Here is a tiny trained network, its code and every weight. The questions are about switching its units off for an input and a target symbol, where a switched-off unit gives its printed mean instead of its output.

import numpy as np


def w(rows, s, z=0):
    codes = np.array(rows[::2]) - 128.0
    scale = np.full(codes.shape[1], s)
    scale[-1] = z or s
    return codes * scale


def f(y):
    return y / 2 * (1 + np.tanh(0.7978845608 * (y + 0.044715 * y**3)))


def softmax(a):
    e = np.exp(a - a.max(-1, keepdims=True))
    return e / e.sum(-1, keepdims=True)


def log_softmax(a):
    a = a - a.max(-1, keepdims=True)
    return a - np.log(np.exp(a).sum(-1, keepdims=True))


def net(x, mask):
    ids = ['αγδεζθμστ'.index(c) for c in x.split()]
    T = len(ids)
    res = E[ids] + P[:T]
    r = res
    for j in range(3):
        rows = slice(2 * j, 2 * j + 2)
        q, k, v = (r @ M[0][rows].T for M in (Q, K, V))
        z = softmax(np.where(np.tri(T) > 0, q @ k.T / 2**0.5, -1e9)) @ v
        o = O[0][rows]
        res = res + np.where(mask[j], z, o[:, -1]) @ o[:, :-1]
    y = f(res @ A[0][:, :-1].T + A[0][:, -1])
    res = res + np.where(mask[3:27], y, B[0][:, -1]) @ B[0][:, :-1]
    return log_softmax(res[-1] @ U[:, :-1].T + U[:, -1])


Q, K, V, O, A, B = {}, {}, {}, {}, {}, {}
E = w([
[222,123,156,131,114,118,40,208],'α',
[45,203,254,56,229,28,124,68],'γ',
[108,80,152,59,33,209,126,190],'δ',
[147,135,176,125,21,240,90,131],'ε',
[26,83,122,48,133,104,143,193],'ζ',
[148,186,157,230,103,154,76,148],'θ',
[89,133,123,201,180,61,130,240],'μ',
[163,77,123,56,152,57,63,243],'σ',
[35,139,153,172,60,202,172,146],'τ',
],0.0074)
P = w([
[110,159,81,119,126,130,83,106],'0',
[130,96,227,120,144,147,213,161],'1',
[111,123,171,133,114,151,138,173],'2',
[89,161,202,85,117,132,105,203],'3',
[167,10,145,216,101,58,194,88],'4',
[126,110,142,146,123,125,134,138],'5',
[112,190,150,163,38,61,134,157],'6',
[94,95,153,95,206,210,60,161],'7',
[98,122,125,157,135,151,101,133],'8',
[97,135,121,168,137,122,95,147],'9',
[94,181,144,91,107,114,73,167],'10',
[89,126,171,113,162,171,108,162],'11',
[90,124,171,104,160,167,100,160],'12',
[81,233,217,122,51,79,102,204],'13',
],0.012)
Q[0] = w([
[56,158,215,123,210,217,24,174],'H1',
[174,2,68,160,234,201,148,54],'H1',
[179,8,55,155,220,191,164,58],'H2',
[210,86,77,167,34,27,218,66],'H2',
[90,142,177,151,56,87,73,170],'H3',
[204,248,64,95,119,91,202,78],'H3',
],0.0086)
K[0] = w([
[138,100,16,150,101,142,97,88],'H1',
[159,52,167,167,135,95,197,86],'H1',
[171,54,193,159,146,96,199,77],'H2',
[120,166,254,91,153,119,143,138],'H2',
[96,195,75,79,155,106,79,96],'H3',
[134,123,205,115,83,164,118,204],'H3',
],0.011)
V[0] = w([
[75,170,146,208,106,163,164,93],'H1',
[30,66,82,60,152,125,189,158],'H1',
[114,149,184,117,40,217,152,75],'H2',
[172,69,142,2,93,177,114,110],'H2',
[123,174,177,59,141,102,102,57],'H3',
[93,145,111,107,202,56,109,110],'H3',
],0.011)
O[0] = w([
[196,163,89,32,103,80,183,199,138],'H1',
[209,249,184,141,169,199,83,125,150],'H1',
[80,148,80,78,163,133,141,210,72],'H2',
[63,129,122,181,177,185,95,169,10],'H2',
[142,72,62,148,200,176,221,120,160],'H3',
[169,109,147,136,139,150,192,69,253],'H3',
],0.012,0.0037)
A[0] = w([
[116,131,202,101,141,89,99,180,252],'N1',
[146,112,141,99,143,121,70,121,193],'N2',
[150,112,152,100,153,117,103,145,193],'N3',
[117,126,174,131,117,96,76,112,197],'N4',
[131,99,119,184,153,157,119,106,106],'N5',
[152,204,187,200,158,208,91,149,209],'N6',
[67,161,128,95,115,72,159,132,147],'N7',
[75,170,198,106,164,83,172,86,101],'N8',
[119,163,161,248,135,195,70,36,22],'N9',
[174,209,142,162,169,185,108,92,72],'N10',
[119,76,141,119,75,80,142,144,155],'N11',
[118,125,142,168,95,112,79,112,156],'N12',
[191,239,144,144,196,213,123,184,147],'N13',
[55,2,151,229,106,123,63,65,196],'N14',
[234,207,92,47,149,141,118,168,188],'N15',
[112,92,81,246,112,164,141,180,121],'N16',
[149,121,17,144,121,114,154,206,106],'N17',
[207,101,87,164,93,176,206,103,200],'N18',
[51,135,132,151,193,143,135,214,198],'N19',
[53,166,91,126,120,171,84,157,106],'N20',
[68,204,85,77,119,114,20,171,3],'N21',
[114,47,107,142,90,88,190,116,129],'N22',
[83,151,163,77,159,126,100,180,210],'N23',
[53,127,82,159,221,168,134,193,89],'N24',
],0.0069,0.0044)
B[0] = w([
[123,153,74,172,63,171,121,113,253],'N1',
[111,156,125,157,105,142,168,132,159],'N2',
[108,152,106,149,93,137,150,119,170],'N3',
[122,128,131,171,88,158,140,135,199],'N4',
[110,144,125,119,167,156,145,177,145],'N5',
[123,188,179,75,166,106,64,135,234],'N6',
[196,90,104,113,92,145,112,146,165],'N7',
[155,106,91,132,76,176,98,160,167],'N8',
[227,37,188,100,136,150,145,222,185],'N9',
[111,86,165,71,128,34,121,197,160],'N10',
[128,112,112,116,66,90,103,103,187],'N11',
[126,114,146,168,120,158,132,129,167],'N12',
[2,154,132,97,154,48,82,84,212],'N13',
[82,137,148,159,136,122,233,145,228],'N14',
[88,192,114,135,133,100,222,154,217],'N15',
[100,74,98,122,207,182,79,104,164],'N16',
[159,119,84,92,160,161,114,204,155],'N17',
[155,140,160,81,175,82,129,65,234],'N18',
[166,117,45,139,162,191,116,80,208],'N19',
[186,138,151,135,115,138,127,118,149],'N20',
[135,83,187,153,137,98,162,89,152],'N21',
[94,91,121,97,126,86,62,127,188],'N22',
[152,138,100,173,99,176,130,113,200],'N23',
[212,131,131,112,122,137,110,56,168],'N24',
],0.0068,0.0064)
U = w([
[8,44,93,220,114,147,155,92,190],'α',
[153,87,105,51,252,92,185,75,90],'γ',
[93,189,83,167,182,197,25,66,147],'δ',
[232,59,29,139,129,222,100,171,58],'ε',
[69,158,182,69,178,59,52,162,24],'ζ',
[126,14,79,30,76,58,62,191,43],'θ',
[181,160,194,145,46,77,151,59,248],'μ',
[174,88,185,177,167,203,139,220,4],'σ',
[120,232,57,115,131,138,209,209,209],'τ',
],0.0038,0.0029)

Each question gives the input, a string of symbols that net reads in full, and the target symbol t.
The units are the heads (2 rows each of Q, K, V and O) and the neurons (one row each of A and B). Each row of codes is followed by its name. A weight is (code - 128) times the scale printed after its matrix; where a second scale follows, it is the last column's (O, A, B and U).
mask holds one flag per unit, heads first, then neurons. A switched-off unit (its flag False) gives its mean, the last column of its rows in O or B, instead of its output. The means were averaged over made-up inputs and are rounded, as every weight is.
A unit's drop is (log p(t) with every unit on - log p(t) with that unit switched off) / (log p(t) with every unit on - log p(t) with every unit switched off).
The circuit of an input: a set's keep is (log p(t) with only the set's units on - log p(t) with every unit switched off) / (log p(t) with every unit on - log p(t) with every unit switched off). Starting from the 12 units with the biggest drops (on a tie, the unit counted first), units are removed one at a time, each time the one whose removal leaves the highest keep (on an exact tie, the one counted first), for as long as the keep stays at least 0.8.
units of the circuit, in order: the units of the circuit, biggest drop first
most important unit: the unit with the biggest drop
top k neurons: the k neurons with the biggest drops, biggest first
heads that matter: for each layer, one digit per head in row order, 1 if its drop is at least 0.15 and else 0, layers parted by /
input σ τ τ τ μ μ μ ζ α α σ α μ μ, target σ: heads that matter -> 110
input α μ μ τ σ θ μ μ γ μ μ, target α: heads that matter -> 100
input α μ μ τ μ θ μ θ, target μ: most important unit -> H2
input α γ μ γ, target α: heads that matter -> 100
input ζ μ τ θ, target ζ: units of the circuit, in order -> [H1, N13, N10]
input μ γ α, target μ: units of the circuit, in order -> [H2, H3]
input τ ζ τ τ ε, target ζ: heads that matter -> 100
input τ τ τ, target τ: heads that matter -> 110
input γ α μ α μ α μ θ, target γ: units of the circuit, in order -> [H3, N18, N1]
input θ τ α δ, target θ: units of the circuit, in order -> [H1, N22]
input μ γ γ μ μ μ τ δ μ, target μ: units of the circuit, in order -> [H2, H3]
input τ σ τ τ, target τ: units of the circuit, in order -> [H1, N15, H2]
input α μ δ θ τ γ, target α: units of the circuit, in order -> [H1, N14, H2]
input γ μ μ μ μ α μ ε μ γ γ, target γ: units of the circuit, in order -> [H3]
input σ θ μ γ, target σ: heads that matter -> 110
input θ τ ζ μ τ γ μ α ε τ, target θ: heads that matter -> 110
input α μ τ, target α: units of the circuit, in order -> [H1, N14]
input ζ μ α μ ε γ, target ζ: units of the circuit, in order -> [H1, N6, N13, N10]
input τ α θ μ ζ τ ζ α, target ζ: units of the circuit, in order -> [H1, N13, N6]
input δ μ τ τ, target δ: heads that matter -> 010
input γ γ σ τ γ μ δ μ γ α μ τ, target γ: top neuron -> [N18]
